Here is a tiny trained network, its code and every weight. The questions are about switching its units off for an input and a target symbol, where a switched-off unit gives its printed mean instead of its output.

import numpy as np


def w(rows, s, z=0):
    codes = np.array(rows[::2]) - 128.0
    scale = np.full(codes.shape[1], s)
    scale[-1] = z or s
    return codes * scale


def norm(h):
    return h / np.sqrt((h * h).mean(-1, keepdims=True) + 1e-5)


def f(y):
    return np.maximum(y, 0)


def softmax(a):
    e = np.exp(a - a.max(-1, keepdims=True))
    return e / e.sum(-1, keepdims=True)


def log_softmax(a):
    a = a - a.max(-1, keepdims=True)
    return a - np.log(np.exp(a).sum(-1, keepdims=True))


def net(x, mask):
    ids = ['Λαγεζηθμξπτω'.index(c) for c in x.split()]
    T = len(ids)
    res = E[ids] + P[:T]
    r = norm(res)
    for j in range(2):
        rows = slice(2 * j, 2 * j + 2)
        q, k, v = (r @ M[0][rows].T for M in (Q, K, V))
        z = softmax(np.where(np.tri(T) > 0, q @ k.T / 2**0.5, -1e9)) @ v
        o = O[0][rows]
        res = res + np.where(mask[j], z, o[:, -1]) @ o[:, :-1]
    y = f(norm(res) @ A[0][:, :-1].T + A[0][:, -1])
    res = res + np.where(mask[2:6], y, B[0][:, -1]) @ B[0][:, :-1]
    return log_softmax(norm(res)[-1] @ U[:, :-1].T + U[:, -1])


Q, K, V, O, A, B = {}, {}, {}, {}, {}, {}
E = w([
[103,129,148,102,108],'Λ',
[184,158,187,127,203],'α',
[191,117,175,81,181],'γ',
[178,183,134,150,101],'ε',
[128,234,105,113,125],'ζ',
[138,137,105,23,166],'η',
[200,81,134,78,100],'θ',
[121,193,205,143,140],'μ',
[36,179,154,56,150],'ξ',
[186,156,89,120,146],'π',
[254,106,247,6,179],'τ',
[171,131,191,146,41],'ω',
],0.0073)
P = w([
[86,89,92,169,130],'0',
[25,174,205,112,98],'1',
[76,184,212,102,111],'2',
[129,129,212,35,144],'3',
[166,191,230,46,162],'4',
[155,243,212,88,164],'5',
[161,254,204,78,189],'6',
],0.0084)
Q[0] = w([
[88,101,70,223,110],'head 0',
[138,122,162,77,137],'head 0',
[168,59,90,85,135],'head 1',
[31,18,1,199,117],'head 1',
],0.0066)
K[0] = w([
[164,179,254,48,77],'head 0',
[230,37,55,113,174],'head 0',
[97,165,141,142,94],'head 1',
[121,204,235,41,70],'head 1',
],0.0081)
V[0] = w([
[159,65,48,115,221],'head 0',
[136,155,247,157,136],'head 0',
[145,6,168,54,115],'head 1',
[28,194,171,24,197],'head 1',
],0.011)
O[0] = w([
[105,237,166,168,121,229],'head 0',
[204,88,171,23,184,201],'head 0',
[87,104,114,184,248,252],'head 1',
[195,83,201,230,104,13],'head 1',
],0.011,0.0024)
A[0] = w([
[112,76,5,161,185,236],'neuron 0',
[123,124,179,97,120,98],'neuron 1',
[204,133,97,129,191,253],'neuron 2',
[96,165,160,183,125,144],'neuron 3',
],0.011,0.0062)
B[0] = w([
[28,1,190,119,23,188],'neuron 0',
[125,182,99,101,140,158],'neuron 1',
[39,91,246,86,127,254],'neuron 2',
[153,132,239,68,81,198],'neuron 3',
],0.0083,0.0079)
U = w([
[41,114,212,113,63,254],'Λ',
[147,192,176,94,163,183],'α',
[104,177,166,151,186,86],'γ',
[130,159,51,83,125,158],'ε',
[133,122,139,145,6,49],'ζ',
[137,178,132,255,144,115],'η',
[17,139,82,165,172,71],'θ',
[226,72,125,85,144,111],'μ',
[188,92,166,209,111,83],'ξ',
[87,205,103,151,109,59],'π',
[100,51,161,165,235,89],'τ',
[77,68,85,75,155,86],'ω',
],0.012,0.0068)

Each question gives the input, a string of symbols that net reads in full, and the target symbol t.
The units are the heads (2 rows each of Q, K, V and O) and the neurons (one row each of A and B). Each row of codes is followed by its name. A weight is (code - 128) times the scale printed after its matrix; where a second scale follows, it is the last column's (O, A, B and U).
mask holds one flag per unit, heads first, then neurons. A switched-off unit (its flag False) gives its mean, the last column of its rows in O or B, instead of its output. The means were averaged over made-up inputs and are rounded, as every weight is.
A unit's drop is (log p(t) with every unit on - log p(t) with that unit switched off) / (log p(t) with every unit on - log p(t) with every unit switched off).
The circuit of an input: a set's keep is (log p(t) with only the set's units on - log p(t) with every unit switched off) / (log p(t) with every unit on - log p(t) with every unit switched off). Starting from all 6 units, units are removed one at a time, each time the one whose removal leaves the highest keep (on an exact tie, the one counted first), for as long as the keep stays at least 0.8.
units of the circuit, in order: the units of the circuit, biggest drop first
unit that matters most: the unit with the biggest drop
k most important neurons: the k neurons with the biggest drops, biggest first
heads that matter: for each layer, one digit per head in row order, 1 if its drop is at least 0.15 and else 0, layers parted by /
drop when u is switched off: that unit's drop, to one decimal
input μ μ π Λ Λ μ, target μ: units of the circuit, in order -> (head 0)
input ζ γ ε ω, target ζ: units of the circuit, in order -> (head 1; neuron 2)
input α π ζ Λ Λ, target α: units of the circuit, in order -> (neuron 0; head 0)
input μ μ μ η μ α ζ, target μ: heads that matter -> 11
input ω θ ω ζ, target ω: units of the circuit, in order -> (head 1; head 0)
input ε α μ θ μ, target ε: units of the circuit, in order -> (head 1; neuron 2)
input α γ ε μ, target α: units of the circuit, in order -> (neuron 0; head 0)
input η τ θ α ζ η, target η: units of the circuit, in order -> (head 0; head 1)
input τ τ ζ θ α, target τ: heads that matter -> 01
input ω θ Λ ξ ζ, target ω: heads that matter -> 11
input τ τ α γ, target τ: heads that matter -> 01
input τ ζ π θ, target τ: heads that matter -> 01
input μ μ ξ τ, target μ: heads that matter -> 11
input ζ ξ θ τ γ ω, target ζ: heads that matter -> 01
input ζ τ θ μ τ ε, target ζ: most important neuron -> (neuron 2)
input τ τ ζ Λ μ ω, target τ: drop when neuron 2 is switched off -> -0.1
input ω μ ε, target ω: drop when head 1 is switched off -> 0.2
input α ω Λ τ ξ τ ω, target α: drop when neuron 2 is switched off -> 0.0
input μ μ τ τ ζ α, target μ: drop when head 1 is switched off -> 0.2
input α η ε, target α: unit that matters most -> neuron 0
